Below are the code and all the weights of a small trained network. Each question names an input and a target symbol and asks about switching units off, where a switched-off unit gives its printed mean instead of its output.

import numpy as np


def w(rows, s, z=0):
    codes = np.array(rows[::2]) - 128.0
    scale = np.full(codes.shape[1], s)
    scale[-1] = z or s
    return codes * scale


def norm(h):
    return h / np.sqrt((h * h).mean(-1, keepdims=True) + 1e-5)


def f(y):
    return np.maximum(y, 0)


def softmax(a):
    e = np.exp(a - a.max(-1, keepdims=True))
    return e / e.sum(-1, keepdims=True)


def log_softmax(a):
    a = a - a.max(-1, keepdims=True)
    return a - np.log(np.exp(a).sum(-1, keepdims=True))


def net(x, mask):
    ids = ['αγεηλψ'.index(c) for c in x.split()]
    T = len(ids)
    res = E[ids] + P[:T]
    u = 0
    for l in range(2):
        q, k, v = (norm(res) @ M[l].T for M in (Q, K, V))
        z = softmax(np.where(np.tri(T) > 0, q @ k.T / 2**0.5, -1e9)) @ v
        res = res + np.where(mask[u], z, O[l][:, -1]) @ O[l][:, :-1]
        u += 1
        y = f(norm(res) @ A[l][:, :-1].T + A[l][:, -1])
        res = res + np.where(mask[u : u + 16], y, B[l][:, -1]) @ B[l][:, :-1]
        u += 16
    return log_softmax(norm(res)[-1] @ U[:, :-1].T + U[:, -1])


Q, K, V, O, A, B = {}, {}, {}, {}, {}, {}
E = w([
[83,182,122,136,65,166,136],'α',
[118,80,87,144,254,164,152],'γ',
[132,122,179,165,162,72,37],'ε',
[105,77,207,159,197,121,72],'η',
[126,59,151,185,124,135,58],'λ',
[114,80,141,104,57,96,96],'ψ',
],0.0081)
P = w([
[253,136,143,84,120,145,214],'0',
[200,143,153,159,114,101,226],'1',
[177,127,160,160,135,102,218],'2',
[161,116,159,154,136,90,193],'3',
[127,109,165,160,164,113,194],'4',
[129,101,160,142,139,90,162],'5',
[124,105,146,134,132,94,137],'6',
[109,88,144,114,148,94,132],'7',
[104,90,131,114,141,110,97],'8',
[89,118,104,110,131,139,56],'9',
],0.0038)
Q[0] = w([
[78,161,113,145,252,111,129],'0.h1',
[169,208,88,75,193,183,118],'0.h1',
],0.0043)
K[0] = w([
[198,147,20,202,234,117,252],'0.h1',
[231,223,130,134,154,144,155],'0.h1',
],0.0039)
V[0] = w([
[18,2,119,161,109,48,155],'0.h1',
[123,120,48,137,188,160,144],'0.h1',
],0.0035)
O[0] = w([
[119,161,33,184,143,135,133,254],'0.h1',
[107,76,117,168,128,2,44,82],'0.h1',
],0.0058,0.0026)
A[0] = w([
[78,236,173,126,94,222,163,163],'0.n1',
[104,3,125,59,68,102,167,216],'0.n2',
[161,227,121,112,121,239,105,179],'0.n3',
[135,254,174,35,144,140,165,103],'0.n4',
[134,161,92,179,212,203,184,246],'0.n5',
[85,161,129,73,130,113,240,58],'0.n6',
[82,69,168,59,184,177,202,222],'0.n7',
[144,52,175,38,148,121,81,125],'0.n8',
[139,114,176,11,138,209,132,39],'0.n9',
[176,121,247,177,97,139,105,37],'0.n10',
[178,95,94,123,111,63,142,159],'0.n11',
[152,81,89,81,143,85,80,129],'0.n12',
[60,141,131,127,120,155,43,175],'0.n13',
[95,180,146,50,60,200,214,202],'0.n14',
[84,74,58,183,168,213,146,110],'0.n15',
[234,106,46,116,66,142,136,113],'0.n16',
],0.0042,0.0012)
B[0] = w([
[175,54,132,177,184,90,37,202],'0.n1',
[140,214,48,166,114,152,190,200],'0.n2',
[68,49,206,112,211,102,81,174],'0.n3',
[133,78,170,85,161,143,231,160],'0.n4',
[152,121,101,7,27,19,133,239],'0.n5',
[106,170,121,155,159,107,123,161],'0.n6',
[93,143,62,174,66,90,86,204],'0.n7',
[118,205,80,146,80,66,121,187],'0.n8',
[79,76,181,205,85,146,160,142],'0.n9',
[103,121,119,97,66,165,125,227],'0.n10',
[58,181,149,156,241,180,91,164],'0.n11',
[64,127,93,252,50,179,146,174],'0.n12',
[48,84,36,121,44,68,203,205],'0.n13',
[134,122,179,199,122,64,59,229],'0.n14',
[230,174,141,132,112,83,105,254],'0.n15',
[130,184,221,188,197,81,83,177],'0.n16',
],0.003,0.0031)
Q[1] = w([
[91,125,125,254,67,60,56],'1.h1',
[115,191,129,92,50,162,190],'1.h1',
],0.0079)
K[1] = w([
[93,106,2,79,139,97,169],'1.h1',
[165,130,175,112,145,84,165],'1.h1',
],0.0085)
V[1] = w([
[92,219,187,22,177,79,84],'1.h1',
[103,2,186,85,198,175,29],'1.h1',
],0.0039)
O[1] = w([
[203,46,50,132,173,1,38,1],'1.h1',
[160,177,93,194,216,168,84,112],'1.h1',
],0.0051,0.0033)
A[1] = w([
[90,200,103,92,190,140,114,126],'1.n1',
[167,198,94,108,98,155,213,186],'1.n2',
[106,135,150,168,176,101,201,225],'1.n3',
[191,153,164,153,179,122,37,59],'1.n4',
[157,131,194,176,89,86,174,199],'1.n5',
[136,33,118,162,215,122,65,122],'1.n6',
[147,122,188,90,5,151,151,147],'1.n7',
[102,83,144,169,145,199,121,163],'1.n8',
[125,212,102,123,64,101,142,166],'1.n9',
[77,111,76,131,104,133,104,192],'1.n10',
[199,157,67,92,137,164,178,69],'1.n11',
[96,246,149,127,148,252,165,118],'1.n12',
[126,140,105,84,195,161,102,10],'1.n13',
[172,131,29,128,171,111,132,142],'1.n14',
[153,134,85,86,112,130,155,130],'1.n15',
[214,105,139,65,117,75,104,195],'1.n16',
],0.0049,0.0012)
B[1] = w([
[204,151,166,114,113,73,184,142],'1.n1',
[56,45,235,140,124,57,2,171],'1.n2',
[186,176,117,103,75,179,110,226],'1.n3',
[84,148,82,77,152,107,133,169],'1.n4',
[141,100,50,72,146,159,143,253],'1.n5',
[70,143,132,106,107,145,106,216],'1.n6',
[59,132,45,76,148,102,114,225],'1.n7',
[176,109,98,160,153,104,167,211],'1.n8',
[92,124,165,104,140,170,144,179],'1.n9',
[95,175,166,146,91,179,161,187],'1.n10',
[188,127,174,138,134,23,76,137],'1.n11',
[168,203,146,144,113,69,140,201],'1.n12',
[161,93,173,165,104,134,123,133],'1.n13',
[99,97,183,128,91,138,109,170],'1.n14',
[216,129,146,176,157,85,86,135],'1.n15',
[171,109,202,215,24,98,186,139],'1.n16',
],0.0048,0.0041)
U = w([
[86,49,225,127,164,252,130,61],'α',
[120,79,38,173,117,186,158,26],'γ',
[150,43,155,180,94,11,80,228],'ε',
[56,158,46,135,237,123,8,83],'η',
[139,240,135,237,106,211,221,245],'λ',
[29,121,89,1,35,131,225,185],'ψ',
],0.0048,0.0011)

Each question gives the input, a string of symbols that net reads in full, and the target symbol t.
The units are the heads (2 rows each of Q, K, V and O) and the neurons (one row each of A and B). Each row of codes is followed by its name. A weight is (code - 128) times the scale printed after its matrix; where a second scale follows, it is the last column's (O, A, B and U).
mask holds one flag per unit, layer by layer, with each layer's heads first. A switched-off unit (its flag False) gives its mean, the last column of its rows in O or B, instead of its output. The means were averaged over made-up inputs and are rounded, as every weight is.
A unit's drop is (log p(t) with every unit on - log p(t) with that unit switched off) / (log p(t) with every unit on - log p(t) with every unit switched off).
The circuit of an input: a set's keep is (log p(t) with only the set's units on - log p(t) with every unit switched off) / (log p(t) with every unit on - log p(t) with every unit switched off). Starting from the 12 units with the biggest drops (on a tie, the unit counted first), units are removed one at a time, each time the one whose removal leaves the highest keep (on an exact tie, the one counted first), for as long as the keep stays at least 0.8.
circuit, biggest first: the units of the circuit, biggest drop first
unit that matters most: the unit with the biggest drop
k most important neurons: the k neurons with the biggest drops, biggest first
top k neurons in layer l: the k neurons of layer l with the biggest drops, biggest first
drop of u: that unit's drop, to one decimal
input ψ α λ, target ψ: circuit, biggest first : [1.n7, 1.h1]
input η γ α α ψ, target λ: circuit, biggest first : [0.h1, 0.n2, 0.n5]
input η λ ψ α γ λ ε γ, target λ: circuit, biggest first : [1.n7, 1.n5, 1.n1, 1.n3]
input ψ ψ γ η η η η ψ ψ γ, target ψ: circuit, biggest first : [0.h1, 1.h1, 0.n2, 0.n5]
input η γ λ ε γ λ α λ, target λ: unit that matters most : 0.h1
input α ψ η ψ η λ η λ γ, target ε: 2 most important neurons : [0.n5, 0.n15]
input η γ η ψ, target λ: circuit, biggest first : [0.h1, 0.n16, 0.n2]
input ψ η η ε, target η: top 4 neurons in layer 0 : [0.n16, 0.n5, 0.n15, 0.n14]
input η λ λ, target λ: 3 most important neurons : [1.n12, 0.n13, 0.n2]
input η η η ε, target η: 3 most important neurons : [1.n4, 0.n5, 0.n15]
input λ λ α ε, target λ: 2 most important neurons : [0.n5, 0.n1]
input ψ λ ψ λ η α λ α ψ λ, target ψ: 3 most important neurons : [0.n2, 0.n15, 1.n7]
input α ψ α η η η, target η: 3 most important neurons : [0.n16, 0.n14, 1.n4]
input ε η α η ε η α, target η: top 2 neurons in layer 0 : [0.n1, 0.n3]
input α α α, target α: unit that matters most : 0.h1
input λ η η λ λ ψ γ ψ γ, target ψ: 3 most important neurons : [0.n2, 0.n5, 0.n15]
input ε ψ η, target ψ: top 3 neurons in layer 0 : [0.n5, 0.n2, 0.n7]
input ε ψ η ε, target ψ: top 2 neurons in layer 0 : [0.n2, 0.n15]
input ε η α η α η η, target η: drop of 1.h1 : 1.8
input η α η λ ψ ε α η α α, target η: drop of 0.n15 : 0.1
input λ ψ λ η ψ η, target ψ: drop of 0.n2 : 0.9
